Below are the code and all the weights of a small trained network. Each question names an input and a class and asks about switching units off, where a switched-off unit gives its printed mean instead of its output.

import numpy as np


def w(rows, s, z=0):
    codes = np.array(rows[::2]) - 128.0
    scale = np.full(codes.shape[1], s)
    scale[-1] = z or s
    return codes * scale


def f(y):
    return y / 2 * (1 + np.tanh(0.7978845608 * (y + 0.044715 * y**3)))


def log_softmax(a):
    a = a - a.max(-1, keepdims=True)
    return a - np.log(np.exp(a).sum(-1, keepdims=True))


def net(x, mask):
    res = np.array(x, float).reshape(1, 4) / 4 @ E
    y = f(res @ A[0][:, :-1].T + A[0][:, -1])
    res = res + np.where(mask, y, B[0][:, -1]) @ B[0][:, :-1]
    return log_softmax(res[-1] @ U[:, :-1].T + U[:, -1])


A, B = {}, {}
E = w([
[156,128,192,200,98,4,153,125],'x0',
[130,124,128,130,129,130,131,127],'x1',
[79,135,215,140,24,163,139,39],'x2',
[195,226,139,81,138,159,197,95],'x3',
],0.012)
A[0] = w([
[98,166,115,86,192,211,193,104,127],'n0',
[157,134,192,217,59,19,144,151,86],'n1',
[139,130,207,167,82,165,182,92,48],'n2',
[129,115,2,122,223,101,63,206,78],'n3',
[197,134,101,129,131,130,213,156,120],'n4',
[44,86,137,119,95,199,87,128,146],'n5',
[178,235,165,112,140,223,179,71,17],'n6',
[80,19,95,221,128,47,14,184,50],'n7',
[178,226,120,89,130,196,192,33,202],'n8',
[162,159,112,121,184,69,180,121,112],'n9',
[75,91,88,140,82,163,124,107,126],'n10',
[119,176,143,118,159,205,205,106,98],'n11',
[106,151,190,145,26,148,182,28,149],'n12',
[190,168,134,98,151,50,148,124,130],'n13',
[87,122,139,150,174,135,180,120,129],'n14',
[70,28,179,118,129,198,113,125,142],'n15',
[131,112,116,98,225,116,84,214,190],'n16',
[152,113,166,189,90,86,129,59,109],'n17',
[77,163,249,117,29,142,178,41,1],'n18',
[14,141,102,135,77,191,60,119,147],'n19',
[111,124,140,138,134,141,161,153,128],'n20',
[96,135,38,27,159,202,128,112,204],'n21',
[110,176,194,140,38,127,171,29,199],'n22',
[118,94,183,163,89,26,124,96,20],'n23',
[174,182,148,62,106,175,241,97,99],'n24',
[138,100,138,113,153,121,124,92,123],'n25',
[117,116,172,217,86,54,167,149,176],'n26',
[129,120,58,121,197,98,102,141,195],'n27',
[215,182,70,131,126,59,142,137,122],'n28',
[46,141,78,120,73,173,53,78,139],'n29',
[88,123,186,210,112,75,167,144,48],'n30',
[57,2,114,211,157,88,75,181,200],'n31',
[126,161,91,27,178,237,115,163,38],'n32',
[114,146,140,123,79,101,175,71,66],'n33',
[58,52,141,140,70,154,93,115,118],'n34',
[139,245,155,98,152,203,222,86,194],'n35',
[230,172,70,151,149,47,202,170,118],'n36',
[149,216,113,88,94,175,196,89,62],'n37',
[203,218,156,164,183,71,182,173,120],'n38',
[38,101,91,108,86,206,51,79,146],'n39',
[124,166,92,51,153,249,107,184,79],'n40',
[201,181,145,111,135,63,180,186,128],'n41',
],0.0068,0.01)
B[0] = w([
[109,104,81,102,165,111,89,153,171],'n0',
[86,108,58,133,169,114,91,184,184],'n1',
[40,154,64,160,213,53,172,123,146],'n2',
[149,33,63,72,130,133,43,226,208],'n3',
[134,119,152,127,107,152,132,103,146],'n4',
[199,174,176,136,37,188,106,89,196],'n5',
[152,38,92,61,106,167,24,205,156],'n6',
[33,179,69,176,233,26,206,117,206],'n7',
[68,180,109,171,172,67,190,97,206],'n8',
[152,187,162,132,106,144,147,108,149],'n9',
[179,152,129,130,119,188,126,101,163],'n10',
[126,85,59,116,134,113,85,168,152],'n11',
[134,62,69,114,156,148,90,182,209],'n12',
[169,176,168,180,80,156,161,76,154],'n13',
[128,128,110,124,125,142,136,119,128],'n14',
[199,140,165,128,65,196,137,90,189],'n15',
[74,132,93,116,173,68,150,124,211],'n16',
[97,111,82,108,164,81,135,167,160],'n17',
[9,167,57,161,253,40,183,114,176],'n18',
[180,127,199,121,60,188,154,99,201],'n19',
[130,127,134,137,132,126,119,130,128],'n20',
[141,57,84,67,130,140,46,173,230],'n21',
[186,54,112,47,89,207,56,190,220],'n22',
[185,71,106,61,101,194,58,201,154],'n23',
[78,88,79,115,137,110,85,160,164],'n24',
[118,155,132,119,147,144,125,134,127],'n25',
[89,181,111,163,179,61,166,115,196],'n26',
[97,131,114,159,140,106,153,108,197],'n27',
[171,173,139,149,76,143,165,80,158],'n28',
[190,129,174,124,59,195,135,102,189],'n29',
[142,65,63,60,116,161,77,194,150],'n30',
[120,76,65,99,159,162,77,191,251],'n31',
[47,214,109,197,237,35,225,73,175],'n32',
[90,135,108,142,206,80,160,110,137],'n33',
[173,131,183,125,97,175,122,108,185],'n34',
[102,133,111,177,179,67,171,104,201],'n35',
[158,200,210,170,110,149,175,80,176],'n36',
[120,72,71,91,142,146,63,210,153],'n37',
[159,189,183,143,75,180,188,60,169],'n38',
[229,148,171,130,58,188,111,89,212],'n39',
[74,120,79,147,189,51,157,137,184],'n40',
[167,213,169,175,65,147,148,70,162],'n41',
],0.0062,0.015)
U = w([
[139,76,111,53,128,163,28,211,55],'0',
[50,168,117,186,183,36,180,101,136],'1',
[216,180,252,158,53,177,145,1,254],'2',
],0.0097,0.0007)

Each question gives the input, the list of numbers given to net, and the class t.
The units are the neurons (one row each of A and B). Each row of codes is followed by its name. A weight is (code - 128) times the scale printed after its matrix; where a second scale follows, it is the last column's (A, B and U).
mask holds one flag per neuron, in row order. A switched-off neuron (its flag False) gives its mean, the last column of its row in B, instead of its output. The means were averaged over made-up inputs and are rounded, as every weight is.
A unit's drop is (log p(t) with every unit on - log p(t) with that unit switched off) / (log p(t) with every unit on - log p(t) with every unit switched off).
The circuit of an input: a set's keep is (log p(t) with only the set's units on - log p(t) with every unit switched off) / (log p(t) with every unit on - log p(t) with every unit switched off). Starting from the 12 units with the biggest drops (on a tie, the unit counted first), units are removed one at a time, each time the one whose removal leaves the highest keep (on an exact tie, the one counted first), for as long as the keep stays at least 0.8.
circuit, biggest first: the units of the circuit, biggest drop first
top k neurons: the k neurons with the biggest drops, biggest first
drop when u is switched off: that unit's drop, to one decimal
input [-7,-5,-8,2], class 1: circuit, biggest first	[n32]
input [8,2,8,-6], class 0: top 2 neurons	[n22, n23]
input [3,5,7,8], class 1: top 2 neurons	[n18, n8]
input [-1,4,4,7], class 0: top 3 neurons	[n6, n22, n37]
input [0,0,5,5], class 0: top 3 neurons	[n22, n6, n7]
input [8,-3,8,-7], class 0: top 2 neurons	[n23, n22]
input [-7,-6,0,3], class 1: top 3 neurons	[n32, n8, n22]
input [0,3,6,8], class 0: top 2 neurons	[n22, n6]
input [6,4,7,0], class 0: top 3 neurons	[n22, n23, n12]
input [-4,4,5,7], class 0: top 2 neurons	[n6, n22]
input [8,3,3,-2], class 0: top 3 neurons	[n23, n22, n30]
input [8,-5,7,-6], class 0: top 2 neurons	[n23, n22]
input [8,-3,5,-1], class 0: top 3 neurons	[n22, n23, n30]
input [-8,6,8,7], class 0: circuit, biggest first	[n6]
input [2,-7,1,5], class 1: drop when n35 is switched off	0.7
input [-8,2,3,-8], class 2: drop when n4 is switched off	0.0
input [6,7,-6,1], class 2: drop when n38 is switched off	0.1
